N: [-31  24  -7 -15 -17 -36]
J: [-10  14   9  20  17  -5]
G: [30 -9 53 29  8 -9]
S: [ -8  13  15  15   7 -16]
Z: [ 30 -10  54  28   6 -11]
A: [-29  22 -15  -9  -6 -20]
step +1: [-10  54] => [-9 55]
step +1: [-9 53 29  8] => [-8 54 30  9]
step +1: [-15] => [-14]
step -1: [13 15] => [12 14]
step -1: [-9 53 29] => [-10  52  28]

F: [-4 -2 -2 -8  0 -2 -7 -1]
V: [ -1   3  -3  -8  -3   6 -11   0]
P: [-21 -22   2 -42  13   9 -31  -8]
C: [ 8 10  6 15  6 11 16  7]
B: [-1  3 -3 -8 -3 -5 -8  1]
L: [  6  16  -5  -1  -8 -11  -5   6]
U: [  6  12  -5   5  -8 -11   1   4]
W: [-13 -12   9 -31  20  21 -20   1]
M: [-10 -12   0 -17   4   3 -12  -5]
K: [ 9 13  2 16  0  3 13  7]
X: [-13 -12   9 -31  20  21 -18   1]
step +1: [ 9 13  2] => [10 14  3]
step -1: [-12] => [-13]

T: [  0 -14 -10  17  -7  -5  -5 -16   6  26 -31  -5  -8  -4  -7  11  26 -15
  11  17   2  10 -13 -44  -5  -7  -6  18]
Q: [10  0  7 16  0  9 -2 14  9 -3 18 -5 24 -3  0 -2  8 17 -3 -1  0  8  1 18
 -1 11  1 10]
R: [ 13   1  -9  14  -7  -5   1  -5   8  -2 -14 -20 -11 -10  -3  -4  16   4
  14  15  -8  -8 -11 -18   3  -6  -4  17]
step +1: [ 6 26] => [ 7 27]
step +1: [-8 -8] => [-7 -7]
step +1: [-5] => [-4]
step +1: [24] => [25]
step -1: [-7 -5  1] => [-8 -6  0]
step -1: [-5 -5] => [-6 -6]

D: [ -7  30   3   8  35  12 -30]
E: [  4  38  19  18   3  42 -36]
H: [  4  38  19  18 -27  40  31]
Y: [ -7  30   3   8 -50   5   9]
step -1: [3] => [2]
step -1: [8] => [7]
step -1: [30  3] => [29  2]
step +1: [35 12] => [36 13]

Zada: [  1 -39 -25  -5 -11  -5   3   0  -5  -7 -16 -25   8  -8 -13  -1  -5  -9
   5  -2   4  12   2  13 -10   1   2 -21  -8   4   2   3  -9  -6  24  -7
  -6 -12  20]
Gan: [-15 -53 -17  -4 -12  -8  -2  15  -4 -11 -13 -10  12 -11  -9   1  -1  -1
   0  13   1   4  16  12  -9   8   6 -12  -6  -1   1  12 -13   0  17  -6
   0  -6  15]
besa: [ 17  17  17  -6  -1   5   8  -6  -6  14  20  17 -51  13   6 -20  -2  -6
  23 -33  -2  -4 -19   8 -14 -51  -4   7  27  12  18 -12   8 -16 -11  -5
 -16  11 -11]
step -1: [-8  4] => [-9  3]
step +1: [-12] => [-11]
step +1: [-10   1] => [-9  2]
step +1: [ 7 27 12 18] => [ 8 28 13 19]
step +1: [ 5  8 -6] => [ 6  9 -5]
step +1: [3 0] => [4 1]

Veko: [ 16 -12   9  13  30  28  12  11 -19 -28  14 -22  37 -31   4   1 -10 -14
   5 -10  23 -28 -20  -4 -17  -5 -15]
tomef: [ -6  -9 -23  38  -8  41   0  -8  16   7   1 -39  26  -9  29  -4  26  12
 -36   8  30 -21 -12  11 -12 -14  25]
vebe: [-15 -10 -19  29   5  30  27  13   6  -7  13 -45  24  -5   8  20 -21   2
 -12  -2  27  -3 -11  -7  -4 -14   8]
Lan: [ -7  -8 -25  39  -8  37   2  -7  17   6   3 -43  19 -10  26  -2  20  12
 -31   6  34 -19 -12   7 -14 -14  24]
mizin: [  9 -11  -6  23  13  35   4   0  -3 -12   7 -28  34 -22  17  -5   9  -2
 -13  -2  28 -25 -15   3 -16  -8   2]
step +1: [-13  -2  28 -25] => [-12  -1  29 -24]
step +1: [-2 20 12] => [-1 21 13]
step -1: [17  6  3] => [16  5  2]

Tinan: [ 39  16 -18 -18  14 -37 -48 -45  26 -10  36]
gik: [ 39  16 -18 -18  14 -37 -48 -45  27  32  16]
nugu: [ 39  16 -38 -18  14 -37 -48 -45  27  32  16]
step +1: [39] => [40]
step +1: [ 39  16 -18] => [ 40  17 -17]
step +1: [39 16] => [40 17]
step -1: [27] => [26]

nuz: [  9   8  30  -6 -47   5  -9  17  14  36   0   5   5   3   5  -4   0  -1
  28  38 -17  -3  -9 -17 -12  -9  13  -9 -33 -30   1  -8 -16  11  -2  17
  11]
ziro: [ -1 -13 -11 -14  14  -6  -3 -14   9  29  35 -13  -4  14 -17   1  -1  -4
 -10  -3  16   6   6   1  10  16 -10  -7   1  16  -5  -4  -7  -3  17  15
 -10]
vuri: [-30   6  -9  -3  -5  -4  -1 -13  15  15  -1  -7  -8   7  -6  -5   1 -13
  -2  -5   8   1 -18   3  -6 -15  -1   3  -4 -22  10  -2   8  -8  -1  -2
  -5]
Zotu: [  4  19  20  13 -23  11  -1  18   8  -9 -25  11   2 -10  16  -4  11   8
  15  21 -14  -4  -4  -6 -14 -13  12   6 -13 -28  11   4   3   5 -14  -7
  14]
nolis: [-19   3   3   8   6   0  14  -9  11  17  -7  -7  -2  -4  -2   0  -2   5
  13  -4  -2  12  17  21   7   5  -4  17  -4  -8   6  13   6 -10 -16  -8
  -2]
step +1: [12] => [13]
step -1: [16  6  6] => [15  5  5]
step +1: [-10  16] => [-9 17]
step +1: [17 21] => [18 22]
step +1: [ -9 -25  11   2] => [ -8 -24  12   3]

bivis: [27  2  0  1 11 46]
Kap: [ 2  1  2 25 46 13]
febif: [45 28  3  0  0 11]
step +1: [2 0 1] => [3 1 2]
step +1: [ 2  1  2 25] => [ 3  2  3 26]
step -1: [2 0 1] => [ 1 -1  0]

vup: [ 12  -8  -9   9  -5  29  27  11 -22 -13]
mes: [ 12  -8  -9   9  -5  25  34  16 -15 -22]
dapi: [ 11 -10  20  46  -6  -1  11  54   0   1]
vig: [-16  12   4  -5  22 -28 -15   3  31   1]
step -1: [-6 -1] => [-7 -2]
step +1: [-5] => [-4]
step +1: [-15   3  31] => [-14   4  32]
step +1: [ 11 -10  20] => [12 -9 21]
step +1: [34] => [35]
step -1: [-1 11] => [-2 10]

Dipad: [-24 -18 -21 -15   1 -22 -25   4 -26  28]
Laga: [ 13 -28  21  22 -37 -34 -23 -36 -30  39]
pubat: [29 24 23 22 19  3 23  4  0 11]
rudib: [ 36 -23  37 -13 -37 -12   7 -16 -12 -16]
lozi: [ 19   5  21  30 -17 -19   7 -16 -12 -16]
Zasu: [ 36 -23  37 -13 -37 -37  -3 -35 -29  30]
step -1: [-22 -25   4] => [-23 -26   3]
step -1: [-37  -3] => [-38  -4]
step +1: [  7 -16] => [  8 -15]
step +1: [-23] => [-22]
step -1: [-28] => [-29]
step -1: [  7 -16] => [  6 -17]
step +1: [-37] => [-36]

nat: [ 4 20 -2 -5  5 -8 11 19  6 28 20  8 -7 17]
rola: [ -6  12  19  -2  -4  -4   2 -16  -9 -26  -6   3  35 -16]
Tizez: [20 -7  9 26 29 29  9 40 18 21 19 11  8 24]
lor: [ -4 -15  -5  23  -2  31  13  43  -4  45  30 -20 -24  24]
fadad: [ -7  -4  14  -3  -8  -2   1 -26 -10 -29 -21  -2  19 -20]
bur: [24 16 42  3 28 10 42 17 21 -6 -9 25 40 31]
miz: [24 16 42  3 28 10 20 17 21 -6 -9 25 40 31]
step +1: [14] => [15]
step -1: [4] => [3]
step -1: [-24] => [-25]

misom: [-16  42  -6  44  13  33 -33  -8  10]
nubi: [  2  -9 -25  -6  13 -24 -12  34 -15]
ras: [  2  -9 -25  -6  13 -24  -4  34  -1]
step -1: [ 33 -33  -8] => [ 32 -34  -9]
step +1: [-16] => [-15]
step -1: [-9] => [-10]
step -1: [-6] => [-7]
step -1: [-4] => [-5]

vuk: [-15  33  26  24  34 -29 -26  21  34]
dat: [  6  38  31  16 -10   9  11  26 -17]
Miv: [ 41   4  19  18  -2  32  30  29 -24]
liseb: [ 30  35 -31 -38   2 -26  12  -7  10]
step +1: [30] => [31]
step +1: [-26] => [-25]
step +1: [18 -2 32 30] => [19 -1 33 31]
step +1: [-15  33  26] => [-14  34  27]
step -1: [-7] => [-8]
step -1: [-2] => [-3]
step -1: [-26] => [-27]

veker: [ 27 -33 -34   6 -27 -40  31  12 -42  39 -18  -8 -40 -10  39   4  35  25
  34  31 -12 -17   5  36  12 -43  -8 -22  34  11 -39   8 -46 -30  46 -38
  14  38  -1  28  23 -47  21  26 -15  29 -33   2  35  35 -17  28 -44  21
 -32  -5  13  19   4 -18  -5   9  26]
Mesuk: [ 27 -33 -34   6 -27 -40  31  12 -42  39 -18  -8 -40 -10  39   4  35  25
  34  31 -12 -17   5  36  12 -43  -8 -22  34  11 -39   8 -46 -30  46 -38
  14  38  -1  28 -16  35 -37   9 -46 -21  18  21  24 -17  40 -47  -8 -22
 -10  46 -23 -19 -44 -34   6  37  17]
vegik: [ 27 -33 -34   6 -27  19  31  12 -42  39 -18  -8 -40 -10  39   4  35  25
  34  31 -12 -17   5  36  12 -43  -8 -22  34  11 -39   8 -46 -30  46 -38
  14  38  -1  28  23 -47  21  26 -15  29 -33   2  35  35 -17  28 -44  21
 -32  -5  13  19   4 -18  -5   9  26]
step +1: [6] => [7]
step -1: [12] => [11]
step +1: [ 2 35] => [ 3 36]

suro: [-41 -11 -21  -8  11]
vidig: [ -2   5  28 -17   8]
nul: [  2   0  -9 -18 -27]
kazib: [ -9 -22 -20   3  28]
fasik: [ 24 -44   7  -8 -29]
ruro: [ -8 -23 -42  45   9]
giruv: [ -2   5  12   2 -35]
fivop: [ 37 -35 -49 -45 -47]
panu: [-18  19   1 -30   5]
kud: [  3  15  -3 -48   8]
savi: [-24 -14 -21  28  38]
step +1: [ 3 15] => [ 4 16]
step -1: [ 24 -44] => [ 23 -45]
step +1: [-23 -42  45] => [-22 -41  46]
step +1: [ 0 -9] => [ 1 -8]
step -1: [-21] => [-22]

bufef: [-26 -19 -13 -20 -45   0 -19  14  34 -24 -17 -16 -30 -25 -17 -24   4 -19
  -8  -7  -4   0  -6   2 -30  23  30  17 -40  10  33 -16  -7  14  36 -18
  20  -9  -1  23 -22  29 -47   9]
binek: [ -2 -25 -35 -17   0  -2 -32  17  14 -37 -16   1 -31  -2 -28  -7  17 -30
 -15 -20 -18 -15 -26 -19 -28  30  33  -6  27  -2 -26   5  33   7 -16 -22
   2  28 -24  18  39 -46  11 -13]
bineg: [-26 -19 -13 -20 -45   0 -19  14  34 -24 -17 -16 -30 -25 -17 -24   4 -19
  -8  -7  -4   0  -6   2 -30  23  30  17 -40  10  33 -16  -7  21   4   8
 -23  15   7   1  20  13   2  33]
gog: [ 25 -29  24 -17   5  12  12   3  13   5  19  30   3  28 -33 -35 -43 -38
 -31  -7   9  20   2  37  -9  -4 -12  -3 -13   3  16  10  -1   1  15 -30
  30   4 -28   9  -7   9  -8 -49]
Zev: [ 25 -29  24 -17   5  12  12   3  13   5  19  30   3  28 -33 -35   4 -38
 -31  -7  -4  20   2  37  -9  -4 -12  -3 -13   3  16  10  -1   1  15 -30
  30   4 -28   9  -7   9  -8 -49]
tof: [-31  22  16  21 -21  45  10  48  37  -7 -40  18 -32 -24  17  -5   1   9
 -28 -50  34  33  -2  10  13  46  24 -50  31  44 -16 -19  44  46 -15  14
 -29  44  -5 -13  39  -4  19   0]
step -1: [ 14  36 -18] => [ 13  35 -19]
step +1: [15  7  1 20] => [16  8  2 21]
step -1: [-33] => [-34]

Fur: [-41  35 -37 -31 -37 -20 -10]
vere: [ 11 -47  -8 -25   6   5 -23]
dova: [ 15 -41   4 -22  12  27 -18]
soteg: [-34   7 -19  35   3  15  50]
kime: [-29 -24  -9 -27  32  23 -21]
detu: [-20 -12  21  14  30  29 -16]
fali: [ 43  21  16 -25  29   1 -36]
Rike: [ 27  29  17  27  19 -36  37]
nus: [ -3  -1 -53   4 -40 -28   5]
step -1: [ -9 -27] => [-10 -28]
step +1: [17 27 19] => [18 28 20]
step -1: [-20 -12  21] => [-21 -13  20]
step +1: [ 21  16 -25] => [ 22  17 -24]
step +1: [29] => [30]
step -1: [ -9 -27  32] => [-10 -28  31]

Bik: [-45  13  26   0]
luvof: [-29  44  -1  22]
Lud: [ 22 -21   2  18]
Roki: [  7   9 -43  20]
tuzod: [ 30  -1 -22   0]
noka: [ 11  24 -39  38]
dudi: [ 25  -6 -35  45]
bul: [21 22 21 28]
givo: [ 34 -34 -40  41]
step +1: [7 9] => [ 8 10]
step +1: [ 34 -34 -40] => [ 35 -33 -39]
step +1: [21 22 21] => [22 23 22]
step +1: [26] => [27]
step +1: [21] => [22]

nem: [-17 -32 -22 -31   2  17   8 -10 -20]
mak: [-30   1  10  -4  -6  34 -32 -27  21]
gok: [ -5  20   4 -32 -18  38 -32   5  -4]
Lam: [ 5  2 -7  0  1 22 19 27  2]
tuk: [ -4   2 -23  26   6  -2 -19  10 -35]
nos: [-28  31   3  38  21 -15  20 -38 -35]
Telep: [-26 -19  34 -27 -21  24 -10   7 -27]
step -1: [-32] => [-33]
step -1: [7] => [6]
step +1: [  2 -23  26] => [  3 -22  27]
step +1: [3] => [4]

